cols: V Q P J N W Y M
[ 95 143  78  89 137 137 137 100] -> Vom
[131 109 123 168 105 133 145  89] -> sasef
[156 153 142 165 142 153  57 142] -> Kosib
[118 158 140 154  96 165 131 165] -> Papiz
[126  88  48 128 153 134 112 125] -> Lesa
all Vom: [137] : 5 6 7
col: [ 89 142] : M
all Kosib: [153] : 2 6
step +1: [154  96 165 131] : [155  97 166 132]
which: [131 109 123 168 105 133 145  89] : sasef
col: [105 142  96 153] : N

cols: B G C A U F
[193 109 124  65 125 162] : Mepa
[109 150 163 163 163 163] : segeg
[127  90 124  65 125  83] : beki
all segeg: [163] : 3 4 5 6
which: [127  90 124  65 125  83] : beki

cols: D L K H X R Z
[140 136 140 116 130 113 136] : Vopa
[105 131 128 114 131 128 124] : vosed
[209 120 131 114 128 127 131] : Vanem
loc: [120] : Vanem, 2
step -1: [105 131] : [104 130]
loc: [127] : Vanem, 6
which: [131 114 128] : Vanem
step +1: [136] : [137]

cols: nis pona zivus zana beba gada nevet zes nepul
[156 132 192 171 112 135 104 117 103]  nerap
[125 143 193 103  77 140 140  54 111]  zis
[159 151 180 159  80 121 130  69 165]  nevi
[152 126  94 176 174 122  93 120 138]  disu
[148 158  96 144 129 112 142 120 138]  Dimir
[123 132 102 121 175 140 147 177 114]  gom
[150 151  99 152 143 118 129 140 146]  dadep
[166 102 123 179  96 123 102 102 102]  gonu
[158 140  93 176 174 122  94 187 170]  bosev
loc: [80] : nevi, 5
loc: [175] : gom, 5
all zis: [125] : 1
which: [ 93 176 174 122  94] : bosev
all disu: [93] : 7
all gonu: [102] : 2 7 8 9

cols: datok Rigi zeze sek lolad bev
[133 127 110 132 216 130] -> pob
[132 128 132 132 128 132] -> zase
[105 105 131 134 126 184] -> pinub
loc: [127] : pob, 2
all zase: [132] : 1 3 4 6
which: [127 110 132 216] : pob
all pob: [127] : 2
which: [216 130] : pob
all pinub: [131] : 3
col: [132 132] : sek

cols: biton kuze Nume rus pulel Vov fizo Pizo vesa
[114 153 133  41 147 117 129  93 121] -> pas
[118 146 170 123 171  59 160 158  57] -> dop
[130 139 179 131 171  59 162 157  71] -> lisul
[179 131 171  59 162 157  70  40  81] -> rofek
all pas: [41] : 4
which: [179 131 171  59 162 157  71] : lisul
step -1: [131 171] : [130 170]
all dop: [170] : 3
which: [130 139 179 131 171  59 162 157  71] : lisul

cols: Kup lorub rulav fide lali
[ 70 143  99  40 187] = kifa
[145 120 130 157 126] = Fev
[ 83 111 126 120 132] = mino
[107 119 118 123 131] = zeri
[139 123 130 138 118] = ven
[107 120 118 122 128] = zega
[149 139 113 121 151] = kag
[163 116 141 177  98] = monav
[114 124 118 121 134] = Vuset
[124 127 120 126 130] = dunik
step +1: [127 120] : [128 121]
step -1: [163 116 141 177] : [162 115 140 176]
col: [187 126 132] : lali
step -1: [145 120 130] : [144 119 129]
col: [157 120 123 138 122] : fide
col: [118 113] : rulav

cols: Gifa Nel Gutas komil zuvil
[ 84 202 145 140 143]  nukop
[ 77 105 101 120 152]  vuza
[ 71 145 140 202 154]  gor
[195 155 143 127  67]  bigo
[ 68 190 116  68 134]  bomur
[152 115 108 109  34]  Punid
[182 146 151 133 104]  dab
[185  34 108 115 109]  sufed
[109 168 159 143 133]  rabib
which: [202 145 140] : nukop
step -1: [101 120] : [100 119]
step -1: [202 145 140] : [201 144 139]
which: [ 34 108 115 109] : sufed
all bomur: [68] : 1 4

cols: dasig vup paz Boli biz rorer Vok rad
[105 177 111 179 111 109 110 148] = Bok
[105 177 111 179 111 109 110  95] = debak
[ 98  63 151 171 158 204 203 148] = guker
step -1: [204 203] : [203 202]
loc: [204] : guker, 6
which: [105 177 111 179 111 109 110  95] : debak
step +1: [111 179 111 109] : [112 180 112 110]
step +1: [203] : [204]
which: [105 177 111 179 111 109 110 148] : Bok

cols: Dor fipip fidi gumub fuge reg Bem vek Sira batud
[ 91 171 113 156 208 101  88 182  60 119] : nukis
[171 113 156 206 101  88 182  60 119 113] : tusiz
[110 171 109 164 203 133  85 197  70 113] : runam
[163 203 109 148 139 200  92 152  70 113] : megud
[130 176 149 131 210 161  93  41 159 116] : sona
which: [171 113 156 208 101  88 182  60 119] : nukis
col: [ 70  70 159] : Sira
which: [164 203] : runam

cols: Vab Fudug Sulen Tok Sivuf lav nemef sete
[146 157 129 127 113 130 128 108] -> vosa
[146 155 114 128 132 105 137 124] -> dumif
[128 128 100  89 100 108 199 128] -> Rul
[128 146 117 110  74 130 168 106] -> nur
[106  79 144 128 116 161 129 139] -> vit
[128 163 128  69 138 128 155 138] -> Pefa
[114 128 128 129 144 128 153 160] -> Kiseg
[113 128 104  97 150 102 185 184] -> Fini
all Pefa: [128] : 1 3 6
which: [ 79 144] : vit

cols: miv pup Viges gemo
[158 172 158 158] -> vob
[170 138 170 170] -> mezo
[164 159 138 166] -> Kuga
[167 157 200 171] -> zifar
all vob: [158] : 1 3 4
all zifar: [167] : 1
which: [164 159 138] : Kuga
loc: [157] : zifar, 2
step -1: [157 200] : [156 199]
all mezo: [170] : 1 3 4
loc: [171] : zifar, 4

cols: Kig Peduz nipi lir
[119 125 121 128] -> Vip
[125 122 122 132] -> sobo
[123 126 120 128] -> Zep
[126 118 123 126] -> Mig
[118 126 119 127] -> mon
[132 210 194 167] -> Keza
[ 79  72 132 156] -> mas
all Mig: [126] : 1 4
loc: [121] : Vip, 3
col: [128 126 127 167] : lir
which: [118 126] : mon

